j560j56: [-13   1 -29  11  29   5  33  -2  -4  -8  29  19 -19   3  18 -27 -28   5
   4  -3   1  -5  29  -4  33  15   1  24]
j350j82: [ 25  -3  10   8   9  12 -11  -6  -5 -30 -23  -1  12 -32 -10   4  -1  18
   0   7 -64  31 -10   4 -17 -28  19   0]
j945j980: [  2  -8 -35   2  -4 -23  22  16  -9   4  26  39  -6  61 -12  27 -12 -17
 -14  -1  54 -21  20 -14  32  43   1  54]
j350j82: [ 46   9  -4  20  14 -14  20 -25 -36 -33 -32   2  20 -16 -18  27 -23 -29
  -8   5 -37  20 -14  35  -4 -30  43  43]
j945j980: [ 49   4   5   1  24 -22  26 -16 -60 -21 -41   1 -19 -30 -16 -10 -30 -25
   0  22 -36  30 -27  28 -17 -40  34  17]
j487j743: [-18  37  -3 -14 -11  21  23  42 -13  24  21  20 -48  38 -26 -18  -9  20
   7  26  -8   0  14 -30  24 -19  19   6]
j116j839: [-30  28 -14 -11  17  12  28  19 -23  15  28  19 -54   5   4 -46 -35  -2
  11  14  14   0  12 -19  32  -3   2   1]
j487j743: [-12  -7   2  36  15  22   1 -31  39 -25   7  -3  39 -21   5  -5 -27  14
  24 -31 -30  14  14  29  12  27  18   2]
j560j56: [ 14  12  19   5  -5   7  15   4  -7   8 -16   3  -5  26 -51   0 -22   5
  25   3 -17  14 -12  26   0   0  36   3]
j350j82: [  9  -9  11   1  -5  29 -40   9  26 -21 -11  -2  28  -4 -30  26  22  36
   2  -9 -53  17  -8  -2 -12  -7  -2 -10]
j560j56: [-20   8 -23   0  35   4  -1 -16 -22 -22  14   7 -13 -51  39 -25 -29 -25
  -9  -7   6   5   0  -5  18  -5 -19   4]
j487j743: [-15  -1 -14  11  27  17  -3  -6   1 -28  15  21  -5 -31  14 -22 -32   9
   6  -8 -23  22   7  -9  17  11   1   5]
j945j980: [ 28 -34 -10 -16   3 -24  28  33 -17  12   4  31 -45  49 -20 -19   5  35
   1  29   4   4  13 -27  -5  20  -1  12]
j560j56: [-11   8 -13  15 -10  12 -27  -5  21 -19  11  17  46  21 -25  56 -10 -21
  -7 -30  18  -5  -2  10  24  31   6  34]
j487j743: [-29  22 -14  -3   8  10 -16  -4  -9  -6  16  11   4  -7  -3  12 -27 -36
  -4 -19  35  -5 -11   4  28  15 -10  11]
j487j743: [-20  11   6   9 -10   6  -2 -18  24  19   6 -23  28  14  -5  13   0 -20
  12 -27  33 -25   1  32  11  19  -3  -6]
j945j980: [-22  31   2 -21 -31  33   5  58  14  29  26   4 -40  32   0 -12  46  57
 -10  38 -35 -10  31 -65   5 -45  -1 -14]
j116j839: [ 33   0   3  14  25  13  22 -11 -11 -17 -21  -5   3   2 -40  -5 -19  16
  20  -2 -58  17  -3  41   2 -16  30  15]
j116j839: [-10  -7   0  31 -12 -22   0 -17   1 -35   6  45  17 -29  32   3 -51 -23
  -1  -1  15  41  -1 -25   1  39  36  23]
j116j839: [  2 -11  23   2 -31   5  -3  24  27   8  -1  12  -5  19  -8  -6  18  47
  10  19 -27  19  10 -33 -20   5  18 -17]
j560j56: [ 15 -20   8   7  -7  -9  42   9  19  28   4  -4 -16  49 -14 -24  11  40
  22  12  -6 -11  27   8  -5  16  15  -3]
j945j980: [-22 -18   1 -18 -12   3 -33  27  15   1  16  24 -15   0  11  -8  11  23
  -6   5  17  10  -2 -49  -6  25 -28 -22]
j945j980: [ 26  -7 -11  24  23  10  15 -17   3 -28  -8   3  23   3 -23  13 -16  10
   9 -13 -44  10   9  33  11   1  24  31]
j560j56: [ 23 -19 -25   5  22 -29  35  -8 -25  -1   3  18 -11  33 -13   1 -25 -21
   0  -3  33 -11   6  22  18  30   4  39]
j116j839: [ 16 -23 -15  14   7  -6  64   4  26  23  20 -15 -18  36  31 -37  35  58
   6  18 -28 -30  62  -5   2  -6   3   8]
j560j56: [-20 -10 -11  -8 -12   2 -18  19  20   7  23  19   1  28  -3  13   9   8
  -6  -8  33 -11   8 -25  12  34 -21   2]
j350j82: [-12  11  23 -12  -5  38 -30   9  27  14  -7 -31   8  -3 -27  -2  27  30
  16 -10 -33  -4 -10  12 -10 -21 -15 -41]
j116j839: [ -5  -8   4  -6 -15   1   7  11  24  24   9 -20  -4  17  18  -8  42  29
  -3   8  -1 -23  22 -15 -10  -8 -16 -18]
j487j743: [ -9  32   8 -12 -22   4  35  25  -6  50   9  -9 -30  64 -37  -5   5   0
  14  14  27 -29  10   8  16  -9  17   2]
j945j980: [ 19   1  12  -1  30   9  15 -26  -9   6 -24 -46  -1 -27  -5 -27   5   2
  17  -7 -35  -8  -9  53 -12 -35  -5 -24]
j350j82: [ 22 -20   5  26 -24  -2   4  -4  39  -5  -4   4  46  48 -31  43  15  22
   7 -14 -13  -4  16  18  -2  30  27  26]
j487j743: [  0   3   7 -23 -16 -16  13  13  -9  40  -1 -22 -25  22   9 -11  32  -4
  -6  16  33 -29   1  -6 -12 -16 -19 -19]
j560j56: [  5  13  -5 -17   1  -1   1  20 -30  -2  -2  10 -31 -12   7  -9   5   0
 -16  26 -13   9  -5 -29  -3 -33  -2   1]
j945j980: [ -5   8  32  -2 -34 -13  -8   2   1  11 -15  -3  -4 -20  17  -9   4  -4
   1  19   6  19 -15 -22 -30 -12  17 -28]
j560j56: [  8 -14  -6   2 -21  -8  -2   9  22   6   7   0  18  31   4  28  35  15
 -14   1   7 -18  18 -14  -4   8  -6  13]
j350j82: [  8 -34   6 -18  -2  -2 -24  25   7 -10  -2  13 -21 -20  21 -21  30  47
 -11  23 -30  21   1 -51 -30  -5 -25 -29]
j945j980: [-24  32  -5   1   5  18   0 -20   8  16   8 -39  18 -11  12   7  10 -28
  -1 -22  16 -35   3  32  17 -21 -15  -6]
j350j82: [-32  27   0  -8   5  19 -20   2  -7   3  10   6  -5  -7 -17   0 -29 -27
   8 -16  26   1 -19   7  22  10  -7  -7]
j487j743: [-27   1  17  -6 -17  11  19   7  40  47  18 -40 -18   6  39 -46  44  42
  13   9   0 -30  32 -14 -12 -14 -21 -50]
j487j743: [-18  24  -7 -22 -16  -3 -27  16 -21   7   5   6  -5   0   3  27   9 -37
 -25   3  41 -12 -18 -22   7 -12 -19   4]
j350j82: [ 18   2 -13  31   9 -15  52 -30   1  -5   1 -16  14  -5  35  -6  -1  -6
  -3   3 -17 -14  32  23   6 -17  26  30]
j116j839: [  5 -19  -5  18  -2 -10  21  -6  18  -7  10   9   5   3  26 -11   2  21
   1   4 -10   3  26 -12  -2  16  10   9]
j350j82: [-21   8 -13  15  11  35 -21  -7  30 -25  17   0  29 -21  10  13   2  15
  -3 -22 -33   2  15  -3  18  -1  -7   6]
j116j839: [  0 -37 -24  13  28  -4  -6  -5   7 -36  16  38   2 -13  13 -11 -29  15
   1 -12  -5  22  11 -14  12  47  -9  18]
j945j980: [  8 -18 -11  16  -6  -8   0   6  11 -20   9  36  15  24 -12  22 -15   9
  -2  -4   2  14  10 -14   9  37  17  32]
j116j839: [-19   7  13   6 -15   9  -3   0  20   6   7  -6   3 -13  20 -13   5  13
   6   3  -7   4   8 -15  -6  -3   5 -19]
j487j743: [ 32 -18  18  -2 -23  -3 -10  15  11  -2 -22  -1  11  19 -24  22  33  34
  -3  15 -36  12  -4 -10 -29 -12  12  -4]
j560j56: [  8 -13  13 -11   5 -15   4  -9  -9  10 -14 -24 -15 -31  32 -31  18   3
  -2  13  -3  -1  -6  -1 -28 -21 -17 -32]
j116j839: [ 28  15  36  -6 -21   9 -39  13 -24 -21 -45  21  12   3 -83  41 -27 -11
  12   6 -33  51 -57  13 -21  -9  44   1]
j350j82: [ 28   5   3 -26   5 -35  19   2 -59  18 -26  -9 -37   0  -6 -10  -2 -38
 -11  25  29  -6 -27  11 -16 -28  -3   0]
[ 41 -36  36  27  -8 -47  19 -43  -5  -8 -45  -6  25 -18  -1  -8 -30 -20
  24  -1   6  32 -25  43 -43  28  41  -8] | j945j980
[  3   2  33  28 -53 -22  -8 -12  21 -11 -17  13  37 -14  20  25  -5  -9
  -2  11   0  32  -6 -22 -30   9  49   1] | j116j839
[ 24   8  11   4   7  11  19  19 -24 -13 -15  33 -27  21 -60 -11 -41  22
  24  19 -47  41 -11   4   5  -3  48  17] | j116j839
[-21  15   2  21 -13 -10  26 -20  12   8  13 -11   8 -20  54 -16  -4 -15
  -2   2  16  -9  22  -6   3  -5  15   0] | j116j839
[ -5  16  17  21   0  15   4 -14   5 -13  -9   6  12 -14 -20  -6 -38  -2
  24  -8 -25  28  -9  20   4   4  38  -1] | j350j82
[ -2   0  22 -12  15  -2   8  -5 -18  13 -15 -12 -33 -26  -2 -50 -21   0
  23   9  -3  16 -20  13 -15  -7  -1 -39] | j560j56
[ 45 -42  -2   4 -20 -35  20   7  11   7 -12   0  10  43   2  22  44  27
 -14  17  -2 -13  19  -9 -26   9   3  18] | j350j82
[-24  16 -14  -3   4  34 -33   2  24  -4  16 -12  30   8 -15  34  17  -3
  -7 -30   2 -23   2  11  24   1 -26   5] | j350j82
[-12   5  -1 -13 -16   9 -13  31   4   9  13  23 -15  32 -26   9   1  12
   0   6  13   2  -1 -27  10  15  -2   2] | j560j56
[ -5   3  -9 -17  -4  -4 -32  12 -19 -17   0  13  -6 -31  24  13  12 -14
 -30  11   5   9 -14 -39  -8 -18 -22  -1] | j487j743
[  4  21  -5  -4 -19  -9 -19   4 -21 -14  -8   9  14 -13   7  40   6 -34
 -30   8  10   4 -15 -19  -3 -23   7  21] | j487j743
[-16  16  12  -9  14  23 -36 -14  -5 -13 -12 -24   7 -62  16 -11   0 -11
  -2 -10 -23  12 -25   7 -11 -32 -20 -35] | j945j980
[ 11 -20  10  -5 -18 -14   1  10  12  20  -4   2   2  44 -26  10  13  11
   8   0  24 -10  -2   5 -10  28  -1  -4] | j560j56
[-21  14 -10  19  -4  30  14   8  33  -4  27   5   6   9  13  -6   6  36
   5  -1 -35  -4  39 -18  21  -5  13  10] | j560j56
[ 18  -6  -8   0  10 -11  49  11 -13  13   5   0 -37  15  14 -36   8  28
   2  28 -22  -5  28 -11  -1 -20  11   7] | j560j56
[-24  27 -20  -2  13  26 -24  -5   1  -9  15  -4  20  -4 -11  29  -7 -29
  -9 -28  14 -18  -6  16  32  -2 -17  15] | j350j82
[-11 -27  18   8 -35 -29  -2  -3  30  20   5   9  14  25  14   2   3  -1
   9  -5  55  -3   3 -12 -16  54   1 -14] | j945j980
[-10 -11 -20 -15  16 -10  14  13 -14   6  20  13 -38  -5  33 -34   1   8
  -9  14  18  -7  15 -31   7   4 -26  -3] | j560j56
[ 17 -19 -42  11  27 -26  39 -13 -17 -12  17  12  -4  10  32   0  -5 -14
 -19   0  18 -21  30   3  21  11  -8  46] | j560j56
[-19 -23   6 -16  -6 -18 -52   3  -7 -18  -1  29  -2 -38  22  -1 -17 -23
 -11  -4  44  28 -34 -37 -17  38 -29 -24] | j945j980
[ -9  -5 -11  -1 -11   3  -5  12  18   2  16   5   5  12  17  10  24  16
 -13   2   4 -12  19 -26   4   4 -13   5] | j560j56
[ 29  -7 -11  12  23 -21  33 -26 -24 -10 -14 -12   1 -15  15  -8  -9 -17
  -4   3 -10  -4   5  28  -2 -16  11  20] | j560j56
[-15  46  -1  16 -23  17  17  12  -1  -8  12  11  -2 -13  24   5  -3   4
 -13  23 -35  12  22 -36  11 -43  40  21] | j487j743
[ -1   2 -10 -35  45  10 -15   0 -38   3  -8 -24 -36 -40   5 -33   5 -12
  -5   0  -3  -9 -24  13  -1 -33 -50 -30] | j945j980

j11j69: [  2  36   0   8   9  -3  -2  25 -12  16   7  -8  10  12  -1 -16  -7 -19
  -9  35 -52  -8  18   8  16  27  14  24]
j11j69: [ -6  14   3   4  17  -9   4  15 -18   8   2  -7  -3  -4  -5   3  -3 -10
   8   7 -34  -2  16 -10   7   2   5  21]
j189j631: [ -7 -29  -9  48 -18  28   8 -24   4 -21  13  24  -3  -3 -22 -26   2 -15
 -26  -9  42  29 -51  44   2  -4  -1 -56]
j268j17: [  2  24  21   2 -11 -15   3  29  11  -7  40   6  10   8  13 -26   0 -23
  21  -6  -4   6 -39   1 -30  23 -30  12]
j11j69: [  6 -26  -2   3 -31   2  -9 -22  27 -20  -7  11  -1   3   4  -9   9  -1
  -3   0  54  15 -28  16 -18  -4 -22 -38]
j645j972: [-33  46 -33  -1  38  58  19   5 -27  36  34 -15   5 -17 -20 -13 -23 -10
 -57  -7 -61  10  -7   1  47  20  35  -4]
j268j17: [ 16  16  -8  -6  15  18  -2  36  -1 -21   5  -5  25  23   2 -12 -11   3
 -24  -9  13 -37   9  13 -19  28   8  34]
j189j631: [ 31 -10  22  -3 -18 -21  -7  -2   3 -14 -22  -5  17  20   6  -7   2  13
  13  27   0 -33  29  34  -4  25  22  21]
j11j69: [  5  15   3   9  -2  -9  -5  10  -6   4  -6  -6   6   9  -2 -13  -2 -16
  -3  35 -30  -3  17  14  10  21   8  11]
j189j631: [-26  45 -26  -4  41  31  10  23 -28  24  18 -20   3 -11 -15  -5 -18 -19
 -37   7 -62   3  14 -13  30  19  18  19]
j268j17: [ 23  26  -1 -20  22  13   0  55  -7 -46   9 -24  43  25   1 -27 -19 -12
 -23   1   6 -55  17  29 -38  69   6  60]
j268j17: [ 27 -13  31   5 -51 -12  -4 -28  22 -10   1   5  19  15   8 -33   5   4
  10  31  11  -6 -20  61  -2  37  15 -22]
j189j631: [ -3   8  31 -35  -7  17  29 -16   4   1  59  -6  18 -20  11 -17 -10  24
  15 -57   1 -10 -56  17 -12  27  12  -1]
j11j69: [  3   8   1   0 -14   1  -4   4  18  10  17  15   0  10  13  -5   4   4
   2 -10  13   7 -25  -7  -8  -8 -14  -9]
j11j69: [-27  -2   7  32  20 -40   3  24 -35 -36 -10 -23 -16 -30 -29 -14   1 -78
  27  45 -37  39  10  -3 -17  22 -41   8]
j268j17: [ 43  -3  24 -33 -47   9  -6 -13  47   1  19  18  31  36  38 -14   3  54
   3 -27  52 -42 -31  32 -21  17  15   0]
j645j972: [ -4   1  26  -2   2 -18  14   8  -7  -4  27   1  -1 -11   5  -2   1  -3
  35 -25  -7   2 -22  -8 -18   0 -12  13]
j645j972: [  4  -4  -9  -8 -21 -17 -22  12  32 -16 -10   7  -6  10  17   1  11 -18
   8  10  43  16 -13 -23 -34  -9 -53 -12]
j645j972: [-16  -9 -15   5   5  29   9 -22  -3   4   9   3  -6 -15 -12   0  -4   5
 -23 -20  10  16 -21   5  15 -10   9 -30]
j645j972: [  8 -15   3   8   7  28  16 -19 -24 -26  -5 -19  23  -6 -27 -24 -15   3
 -30   8  -7 -24  10  66  16  47  51  -1]
j268j17: [ 17   0 -11   0   0  21  -5   7   8  -1  -4  10  13  24   5   0  -3  24
 -24 -11  23 -27   7  11   0  -1  19   8]
j645j972: [ -2   1   4  -1   1   3   5   2  -3  -9   9  -4   5  -4  -3  -8  -3  -6
   0  -4   0   0 -10   8  -6  12  -2   1]
j189j631: [  1  33  17 -20 -11 -16  -2  22  12   2  29 -10  12   3  17 -22  -2 -22
  17  13 -23   3 -20  -3 -19  34 -24  16]
j11j69: [ 14 -54   3  -5 -18  -4  -5 -46   7 -17 -44   2  -7  -6  -5  22   9  32
   6  -3  46  -8  20  16   4 -22  16 -25]
j11j69: [  2 -26   6  14  -4 -21  -4 -22  -5  17 -27  13 -22  -3  -1  29  12  20
  23   2  -1   7  24 -17  18 -45  10  -9]
j189j631: [ 13   6   8  19 -10 -12  -7  16   1 -11  -4   2  10  18  -1 -20   1 -19
   1  30  -7  -6   5  23  -7  22  -1   9]
j189j631: [-27  10 -21 -18  11  13   0  -7   4  17   8  -5 -16 -21   2  15   0  -5
  -9 -16  -2  28 -13 -39   6 -21 -23 -18]
j268j17: [ 20  18   7  20 -20  -5 -10  14  14  16   6  18  10  32  12 -17   3   1
  -4  25 -10 -10  -2  18   6   7   9   5]
j645j972: [-23  28 -63  17  68  35  -8  47 -32  15 -24  -5 -13   7 -22  29 -13 -13
 -56   1 -26  -6  55 -50  25 -30   7  31]
j268j17: [-17  -2   0 -17   5   0   7  -5   9  12  23   8 -16 -17  11  19   4  12
  19 -46  17  18 -30 -41 -11 -34 -25 -10]
j189j631: [  8   3  11  15  -7 -16  -4  18   4  -8   5   8   3  13   4 -10   4 -13
  13   9   2  -1  -6   4 -15   4 -13   9]
j645j972: [ 17  -7  32 -12 -38 -32  -6 -11  24  -5   5   4   6   6  20 -11  10   3
  36  11  12   1 -18  13 -20  12 -16  -5]
j189j631: [ -1 -11  18 -21 -27 -21  -3 -10  29  -5  18  10  -8  -8  22   4  12   4
  36 -26  37  19 -41 -23 -32 -17 -43 -18]
j268j17: [ -1  23   8 -34  15 -21  -2  22  -9  -4  -3 -29   8  -7   8   4  -6 -11
  17  14 -33 -15  28 -19 -11  27  -9  40]
j645j972: [  6  -6   5   2  -4   6   4 -17  -5   7  -6  -1   4   0  -5  -1  -2  13
  -6   6  -9  -8   9  20  18   5  27  -5]
j11j69: [-12   8   7   5   5 -14   3  20  -5 -21  16  -8  -1 -11  -4 -15  -1 -37
  14   4  -4  17 -19  -5 -25  18 -33   5]
[-24  -9   7   5  13   0  19 -10  -7  19  32  17 -25 -26   0  22   5  13
  27 -58   4  27 -37 -39   0 -50 -14 -15] | j645j972
[ 26  -8  36 -12 -49 -33  -9 -37  26  33  -9  12  -1  13  26   3  15  34
  36  25 -12  -5   5  14  18  -8  19 -13] | j645j972
[ 16  12  26  -7 -23 -29  -6  19  14 -17  11  -5  15  12  14 -24   3 -21
  25  23  -2  -6 -11  15 -29  36 -22  16] | j11j69
[  4   7  18 -20 -12 -22  -2  -4   3   2  -1 -14   4  -6   9  -4   2  -5
  22  19 -20  -1   6   2  -4  19  -5   9] | j268j17
[-22 -14 -14 -18  23  27  16  -5  -1  -9  25   4 -10 -25  -2  20  -4  18
  -4 -75  42   9 -36 -33 -18 -31 -18 -12] | j11j69
[ 14 -21  -2  -6 -21   8  -7 -23  16 -14 -17   1   8   6   2  -4   2  13
 -11   6  34  -7  -1  25  -3   8   7 -20] | j11j69
[ 18  -2  20  41 -12 -19  -1  28   0 -21  12  20   9  24  -1 -24   5 -19
  16  10   9  -6 -16  26 -23  10  -9  12] | j189j631
[-10 -16   2   9  -3  -5   4 -21  -9  -5 -11  -7  -9 -18 -13   0   2 -12
   4  13  -6  18   2  10  10   0   1 -19] | j268j17
[-23  -2  -8  20  19  -6   5   4 -15  12   3   8 -24 -16 -10  16   4 -14
  10 -11 -13  27  -3 -32   8 -35 -15  -7] | j11j69
[ 23  -7  10 -24 -27 -12 -13 -33  16  26 -33  -4   4  13  17  13   6  37
   6  30 -11 -20  37  11  27  -1  32  -2] | j268j17
[ 17 -19  24 -54 -18   3   8 -44  10   0  -5 -19  16 -12  14   9  -3  50
  13 -20  12 -31   7  21   5  19  34   1] | j189j631
[-28  17  -8  -1  23  26  20  13 -14 -10  43  -9   2 -24 -13 -16 -13 -24
 -14 -33  -8  18 -41  -3  -9  17 -13  -5] | j645j972
[-11  31 -23 -18 -27  35  -9 -27  28  35  16  -4   7   0   9 -25  -5  -6
 -45  30 -17  25 -27  15  31  25   5 -44] | j645j972
[-40 -56 -14  36  23  21  24 -37 -40 -58 -12 -19 -18 -57 -58  -9  -6 -46
 -17 -10  25  46 -22  33  -1   6  -8 -52] | j268j17
[ 10  -2  14  50  -5 -34  -7  45   3 -17  10  31  -8  26   4  -9  12 -28
  30   2  17   8 -17 -10 -34 -21 -38  15] | j189j631
[-19 -53  14   4   8 -35   9 -18 -11 -30 -13   3 -33 -39 -10  34  15  -5
  54 -41  41  30 -11 -38 -30 -51 -42 -16] | j11j69
[  0  21  -2 -11  21  10   7  16 -18   1   5 -18  14   0  -6  -6 -12  -2
 -13   5 -32 -20  20   8   9  27  22  28] | j11j69
[ -1  16  -8  -5  -3  19   0   3  16  28  24  19  -1  11  15   5   0  23
 -11 -29   8  -1 -23 -18   6 -22   2  -6] | j11j69
